Below are the code and all the weights of a small trained network. Each question names an input and a target symbol and asks about switching units off, where a switched-off unit gives its printed mean instead of its output.

import numpy as np


def w(rows, s, z=0):
    codes = np.array(rows[::2]) - 128.0
    scale = np.full(codes.shape[1], s)
    scale[-1] = z or s
    return codes * scale


def norm(h):
    return h / np.sqrt((h * h).mean(-1, keepdims=True) + 1e-5)


def f(y):
    return y / 2 * (1 + np.tanh(0.7978845608 * (y + 0.044715 * y**3)))


def softmax(a):
    e = np.exp(a - a.max(-1, keepdims=True))
    return e / e.sum(-1, keepdims=True)


def log_softmax(a):
    a = a - a.max(-1, keepdims=True)
    return a - np.log(np.exp(a).sum(-1, keepdims=True))


def net(x, mask):
    ids = ['ΨΩαβζημπστφ'.index(c) for c in x.split()]
    T = len(ids)
    res = E[ids] + P[:T]
    r = norm(res)
    for j in range(2):
        rows = slice(3 * j, 3 * j + 3)
        q, k, v = (r @ M[0][rows].T for M in (Q, K, V))
        z = softmax(np.where(np.tri(T) > 0, q @ k.T / 3**0.5, -1e9)) @ v
        o = O[0][rows]
        res = res + np.where(mask[j], z, o[:, -1]) @ o[:, :-1]
    y = f(norm(res) @ A[0][:, :-1].T + A[0][:, -1])
    res = res + np.where(mask[2:10], y, B[0][:, -1]) @ B[0][:, :-1]
    return log_softmax(norm(res)[-1] @ U[:, :-1].T + U[:, -1])


Q, K, V, O, A, B = {}, {}, {}, {}, {}, {}
E = w([
[73,90,85,105,75],'Ψ',
[141,120,128,134,166],'Ω',
[71,148,143,104,141],'α',
[147,123,95,118,121],'β',
[123,34,1,24,156],'ζ',
[110,139,190,181,239],'η',
[90,167,114,9,189],'μ',
[159,115,138,106,169],'π',
[114,121,43,157,198],'σ',
[108,100,102,151,155],'τ',
[121,51,86,140,143],'φ',
],0.0062)
P = w([
[138,197,154,165,101],'0',
[101,106,219,227,198],'1',
[115,70,230,204,188],'2',
[122,53,241,189,187],'3',
[123,39,247,172,177],'4',
[115,15,254,179,196],'5',
],0.0024)
Q[0] = w([
[145,62,109,148,171],'h1',
[206,205,81,192,100],'h1',
[89,184,124,95,123],'h1',
[113,140,141,75,55],'h2',
[143,221,76,140,95],'h2',
[158,1,172,172,204],'h2',
],0.0067)
K[0] = w([
[80,162,130,138,121],'h1',
[102,2,209,128,194],'h1',
[211,65,99,143,145],'h1',
[123,125,96,194,107],'h2',
[167,135,132,174,179],'h2',
[33,107,119,38,100],'h2',
],0.0067)
V[0] = w([
[182,203,77,80,34],'h1',
[205,110,83,155,134],'h1',
[93,255,83,139,101],'h1',
[170,147,6,54,204],'h2',
[103,159,195,131,218],'h2',
[222,150,132,181,168],'h2',
],0.0055)
O[0] = w([
[116,132,84,193,235,107],'h1',
[215,163,103,223,103,151],'h1',
[139,153,98,107,234,145],'h1',
[162,39,134,44,143,255],'h2',
[166,250,115,62,119,139],'h2',
[252,153,147,169,106,64],'h2',
],0.0038,0.0036)
A[0] = w([
[104,202,107,191,15,31],'n1',
[56,104,152,191,64,87],'n2',
[4,59,48,134,79,113],'n3',
[70,167,148,44,97,175],'n4',
[127,102,179,209,133,78],'n5',
[125,152,28,184,237,187],'n6',
[100,81,255,148,182,249],'n7',
[96,213,195,164,183,151],'n8',
],0.0051,0.0014)
B[0] = w([
[55,106,17,135,121,101],'n1',
[96,151,113,213,196,131],'n2',
[163,161,253,207,173,210],'n3',
[123,125,161,169,51,184],'n4',
[193,98,55,128,106,133],'n5',
[90,240,68,94,114,215],'n6',
[112,149,49,85,84,254],'n7',
[156,117,130,165,66,155],'n8',
],0.0044,0.0033)
U = w([
[24,123,176,229,175,104],'Ψ',
[198,208,219,174,96,113],'Ω',
[146,43,177,173,97,78],'α',
[112,14,109,67,173,162],'β',
[183,151,152,140,73,89],'ζ',
[86,194,174,1,152,80],'η',
[69,197,171,119,53,254],'μ',
[166,199,29,144,225,212],'π',
[233,123,91,178,78,113],'σ',
[91,116,35,180,30,68],'τ',
[236,151,193,131,129,10],'φ',
],0.0085,0.0035)

Each question gives the input, a string of symbols that net reads in full, and the target symbol t.
The units are the heads (3 rows each of Q, K, V and O) and the neurons (one row each of A and B). Each row of codes is followed by its name. A weight is (code - 128) times the scale printed after its matrix; where a second scale follows, it is the last column's (O, A, B and U).
mask holds one flag per unit, heads first, then neurons. A switched-off unit (its flag False) gives its mean, the last column of its rows in O or B, instead of its output. The means were averaged over made-up inputs and are rounded, as every weight is.
A unit's drop is (log p(t) with every unit on - log p(t) with that unit switched off) / (log p(t) with every unit on - log p(t) with every unit switched off).
The circuit of an input: a set's keep is (log p(t) with only the set's units on - log p(t) with every unit switched off) / (log p(t) with every unit on - log p(t) with every unit switched off). Starting from all 10 units, units are removed one at a time, each time the one whose removal leaves the highest keep (on an exact tie, the one counted first), for as long as the keep stays at least 0.8.
units of the circuit, in order: the units of the circuit, biggest drop first
most important unit: the unit with the biggest drop
top k neurons: the k neurons with the biggest drops, biggest first
heads that matter: for each layer, one digit per head in row order, 1 if its drop is at least 0.15 and else 0, layers parted by /
drop of u: that unit's drop, to one decimal
input σ α η, target μ: heads that matter : 11
input β μ μ ζ, target π: heads that matter : 10
input μ η Ω Ψ, target Ψ: units of the circuit, in order : n3, n2
input α β μ π α η, target η: units of the circuit, in order : h1, n7
input η α η φ, target μ: units of the circuit, in order : h2, h1
input β ζ μ μ φ, target π: heads that matter : 10
input β ζ μ, target π: heads that matter : 10
input Ψ η Ω, target Ψ: units of the circuit, in order : h2
input σ η Ω Ω Ψ, target Ψ: units of the circuit, in order : h2, n2
input β η α Ψ φ β, target Ψ: top 2 neurons : n3, n2
input β τ β, target σ: heads that matter : 01
input β σ ζ, target π: heads that matter : 10
input β Ω α φ, target π: heads that matter : 00
input β β α β Ω, target π: most important unit : h1
input α μ η β, target η: heads that matter : 11
input α β β β β, target μ: top 2 neurons : n4, n8
input Ω β β, target σ: top 3 neurons : n1, n3, n6
input ζ β Ψ β, target Ψ: top 2 neurons : n2, n3
input α η ζ β, target η: heads that matter : 01
input η α φ β Ω Ω, target μ: heads that matter : 11
input μ σ ζ σ ζ η, target β: heads that matter : 00
input π Ω τ, target τ: top 2 neurons : n1, n3
input β ζ ζ μ β β, target π: top neuron : n6
input β β Ω β, target π: drop of n3 : 0.1
input β σ η, target π: drop of n3 : 0.2
